Here is a tiny trained network, its code and every weight. The questions are about switching its units off for an input and a target symbol, where a switched-off unit gives its printed mean instead of its output.

import numpy as np


def w(rows, s, z=0):
    codes = np.array(rows[::2]) - 128.0
    scale = np.full(codes.shape[1], s)
    scale[-1] = z or s
    return codes * scale


def softmax(a):
    e = np.exp(a - a.max(-1, keepdims=True))
    return e / e.sum(-1, keepdims=True)


def log_softmax(a):
    a = a - a.max(-1, keepdims=True)
    return a - np.log(np.exp(a).sum(-1, keepdims=True))


def net(x, mask):
    ids = ['βγεζλξσφω'.index(c) for c in x.split()]
    T = len(ids)
    res = E[ids] + P[:T]
    u = 0
    for l in range(3):
        r = res
        for j in range(2):
            rows = slice(3 * j, 3 * j + 3)
            q, k, v = (r @ M[l][rows].T for M in (Q, K, V))
            z = softmax(np.where(np.tri(T) > 0, q @ k.T / 3**0.5, -1e9)) @ v
            o = O[l][rows]
            res = res + np.where(mask[u + j], z, o[:, -1]) @ o[:, :-1]
        u += 2
    return log_softmax(res[-1] @ U[:, :-1].T + U[:, -1])


Q, K, V, O = {}, {}, {}, {}
E = w([
[26,146,97,92,179,150,118,55,84,66],'β',
[71,165,229,96,148,45,120,197,120,111],'γ',
[97,144,156,168,240,136,68,131,192,250],'ε',
[97,156,131,207,23,96,194,147,136,190],'ζ',
[204,243,149,133,87,144,68,124,166,101],'λ',
[94,100,184,119,90,134,27,160,136,175],'ξ',
[99,116,88,20,89,128,131,165,177,183],'σ',
[230,130,188,77,162,101,150,124,43,227],'φ',
[137,117,41,165,136,78,2,188,43,162],'ω',
],0.011)
P = w([
[212,6,149,152,110,72,102,113,216,68],'0',
[104,222,106,76,121,159,113,253,79,158],'1',
[99,221,124,81,83,154,112,202,79,187],'2',
[84,201,142,102,111,155,133,156,98,211],'3',
[88,195,158,102,96,143,129,112,94,218],'4',
[85,174,185,111,108,129,140,85,79,199],'5',
[71,191,189,115,98,133,133,54,84,210],'6',
[56,187,194,118,74,155,126,19,54,194],'7',
],0.0055)
Q[0] = w([
[139,185,119,71,133,96,107,128,133,144],'L0H0',
[123,125,52,113,172,87,91,189,145,147],'L0H0',
[121,155,81,130,101,101,119,163,173,108],'L0H0',
[209,140,179,140,150,152,67,188,211,115],'L0H1',
[60,2,115,112,148,123,62,208,127,199],'L0H1',
[81,186,149,104,168,47,98,151,56,222],'L0H1',
],0.008)
K[0] = w([
[105,127,155,194,141,138,148,106,111,182],'L0H0',
[172,98,157,185,107,112,151,128,145,100],'L0H0',
[159,88,145,106,138,91,97,151,94,150],'L0H0',
[75,98,12,45,200,148,187,93,78,133],'L0H1',
[155,247,103,162,157,100,117,73,126,2],'L0H1',
[226,56,160,110,57,84,86,88,152,40],'L0H1',
],0.0074)
V[0] = w([
[192,216,116,83,66,115,137,253,147,174],'L0H0',
[160,105,191,122,161,83,91,246,99,165],'L0H0',
[217,100,133,196,124,86,175,194,189,188],'L0H0',
[140,101,148,83,110,166,4,150,169,49],'L0H1',
[60,72,86,129,57,126,146,105,29,128],'L0H1',
[122,223,177,138,119,95,182,140,124,41],'L0H1',
],0.0051)
O[0] = w([
[100,151,134,99,129,254,122,178,82,108,249],'L0H0',
[69,98,201,141,117,158,122,158,78,95,194],'L0H0',
[125,28,130,138,158,222,99,150,109,43,33],'L0H0',
[200,69,185,132,58,126,33,144,142,104,195],'L0H1',
[141,60,135,71,154,87,197,150,44,143,100],'L0H1',
[196,242,127,98,136,145,111,102,116,80,109],'L0H1',
],0.0065,0.0018)
Q[1] = w([
[156,138,196,142,128,124,94,162,75,195],'L1H0',
[138,109,116,192,72,128,204,161,147,152],'L1H0',
[58,128,174,201,112,161,84,103,149,133],'L1H0',
[177,141,161,171,99,95,139,152,117,197],'L1H1',
[136,202,113,123,101,2,128,108,158,255],'L1H1',
[142,111,62,127,164,47,121,83,192,96],'L1H1',
],0.012)
K[1] = w([
[101,66,148,154,119,205,139,124,173,63],'L1H0',
[134,106,119,81,223,207,110,130,75,75],'L1H0',
[216,68,133,71,168,63,132,96,155,124],'L1H0',
[144,30,118,108,113,160,99,142,143,44],'L1H1',
[255,41,167,215,83,64,116,216,240,128],'L1H1',
[156,158,156,116,121,197,163,249,71,135],'L1H1',
],0.01)
V[1] = w([
[236,88,180,185,173,95,141,56,82,88],'L1H0',
[57,160,106,145,245,160,57,145,95,70],'L1H0',
[74,100,146,253,96,108,145,136,133,77],'L1H0',
[77,80,137,92,165,154,91,53,102,109],'L1H1',
[109,84,103,88,137,163,91,143,148,16],'L1H1',
[25,150,103,132,133,183,112,15,94,79],'L1H1',
],0.0068)
O[1] = w([
[228,177,129,125,178,93,140,193,123,213,64],'L1H0',
[88,192,117,124,253,54,99,83,102,41,30],'L1H0',
[90,199,84,223,99,51,170,224,184,128,188],'L1H0',
[137,122,101,31,162,43,97,170,178,156,195],'L1H1',
[107,100,92,76,46,89,55,77,164,110,254],'L1H1',
[211,168,62,87,85,70,107,218,178,193,66],'L1H1',
],0.0064,0.0021)
Q[2] = w([
[187,71,89,203,134,89,150,124,102,97],'L2H0',
[79,189,142,46,71,127,112,218,87,195],'L2H0',
[79,128,162,118,120,130,147,91,97,161],'L2H0',
[64,182,159,118,59,85,118,106,55,141],'L2H1',
[254,45,127,194,154,94,228,110,129,95],'L2H1',
[192,107,128,53,103,73,154,100,101,130],'L2H1',
],0.0091)
K[2] = w([
[76,153,156,60,155,135,99,175,97,245],'L2H0',
[253,45,122,161,107,46,68,152,207,87],'L2H0',
[125,52,159,188,176,142,122,97,119,28],'L2H0',
[226,33,124,159,182,99,76,74,121,90],'L2H1',
[87,201,96,159,27,156,250,176,51,121],'L2H1',
[225,118,135,36,102,159,204,135,68,84],'L2H1',
],0.0075)
V[2] = w([
[227,185,64,128,115,225,68,74,144,176],'L2H0',
[39,165,225,160,171,179,162,15,123,161],'L2H0',
[136,73,119,227,141,210,140,153,180,133],'L2H0',
[109,146,28,146,72,54,131,122,239,96],'L2H1',
[145,3,123,159,143,123,182,154,161,127],'L2H1',
[170,99,144,211,117,105,130,135,175,87],'L2H1',
],0.0053)
O[2] = w([
[60,39,83,173,191,97,87,111,54,179,73],'L2H0',
[192,101,3,62,97,136,106,49,193,217,2],'L2H0',
[84,154,63,120,59,29,146,157,146,151,204],'L2H0',
[194,125,123,36,86,94,179,95,24,118,193],'L2H1',
[88,170,166,55,185,114,105,97,167,195,201],'L2H1',
[151,141,126,82,169,75,73,132,82,111,207],'L2H1',
],0.0052,0.0031)
U = w([
[36,158,192,126,184,122,152,125,76,68,100],'β',
[90,150,76,201,69,157,253,168,115,132,121],'γ',
[219,94,165,76,184,157,200,125,41,181,157],'ε',
[113,76,59,183,126,108,55,138,39,106,70],'ζ',
[171,98,157,108,71,91,91,185,168,165,253],'λ',
[71,71,118,53,96,178,150,60,129,128,79],'ξ',
[124,144,48,71,180,26,138,88,142,123,125],'σ',
[217,219,150,146,92,208,86,96,174,57,64],'φ',
[92,118,123,177,222,157,118,149,200,169,104],'ω',
],0.0058,0.0065)

Each question gives the input, a string of symbols that net reads in full, and the target symbol t.
The units are the heads (3 rows each of Q, K, V and O). Each row of codes is followed by its name. A weight is (code - 128) times the scale printed after its matrix; where a second scale follows, it is the last column's (O and U).
mask holds one flag per head, layer by layer. A switched-off head (its flag False) gives its mean, the last column of its rows in O, instead of its output. The means were averaged over made-up inputs and are rounded, as every weight is.
A unit's drop is (log p(t) with every unit on - log p(t) with that unit switched off) / (log p(t) with every unit on - log p(t) with every unit switched off).
The circuit of an input: a set's keep is (log p(t) with only the set's units on - log p(t) with every unit switched off) / (log p(t) with every unit on - log p(t) with every unit switched off). Starting from all 6 units, units are removed one at a time, each time the one whose removal leaves the highest keep (on an exact tie, the one counted first), for as long as the keep stays at least 0.8.
units of the circuit, in order: the units of the circuit, biggest drop first
most important unit: the unit with the biggest drop
heads that matter: for each layer, one digit per head in row order, 1 if its drop is at least 0.15 and else 0, layers parted by /
drop when u is switched off: that unit's drop, to one decimal
input β β β λ, target ε: most important unit : L0H0
input ε ζ ζ β β, target σ: units of the circuit, in order : L2H0, L0H1, L0H0
input ζ β β γ σ γ, target γ: units of the circuit, in order : L1H0, L2H0, L1H1
input ζ φ φ, target γ: units of the circuit, in order : L1H0, L1H1
input β β ζ ξ β σ, target ε: heads that matter : 00 / 01 / 11
input φ φ ζ, target ω: units of the circuit, in order : L2H1, L1H0, L1H1
input ω β λ β ζ, target β: heads that matter : 00 / 10 / 10
input φ β σ φ β, target ω: heads that matter : 00 / 01 / 01
input β β ξ ζ γ, target ε: heads that matter : 10 / 00 / 11
input β β β β ω φ ζ σ, target ε: units of the circuit, in order : L2H0, L1H1, L2H1
input β β β ξ β, target ε: units of the circuit, in order : L0H0, L1H1, L2H0, L2H1
input φ β β β ξ ε ξ, target ω: units of the circuit, in order : L2H1, L1H1
input ω β λ φ ε, target β: heads that matter : 10 / 10 / 10
input σ β ε ζ β ξ ε ζ, target ξ: most important unit : L1H0
input β β β γ ω, target ε: units of the circuit, in order : L0H0, L2H0, L2H1, L1H1
input β λ ζ ζ, target ε: units of the circuit, in order : L0H0, L2H0, L2H1, L1H0
input γ σ β, target φ: units of the circuit, in order : L2H0, L0H1
input ζ λ γ ζ φ ω β φ, target γ: units of the circuit, in order : L1H0, L2H1, L1H1
input ω β ζ ζ β ζ ω ξ, target β: units of the circuit, in order : L2H0, L1H0
input ξ σ σ β, target λ: units of the circuit, in order : L1H1, L0H1
input β σ ζ β β, target ξ: heads that matter : 11 / 11 / 10
input ε β ζ φ φ ξ β β, target σ: heads that matter : 01 / 00 / 11
input φ ω γ ζ φ φ ω, target ω: most important unit : L2H1
input σ λ β, target λ: drop when L1H1 is switched off : 1.1
input ζ ζ φ ζ β β, target γ: drop when L1H1 is switched off : 0.3
input β β β ω β ζ, target ε: drop when L0H0 is switched off : 0.3
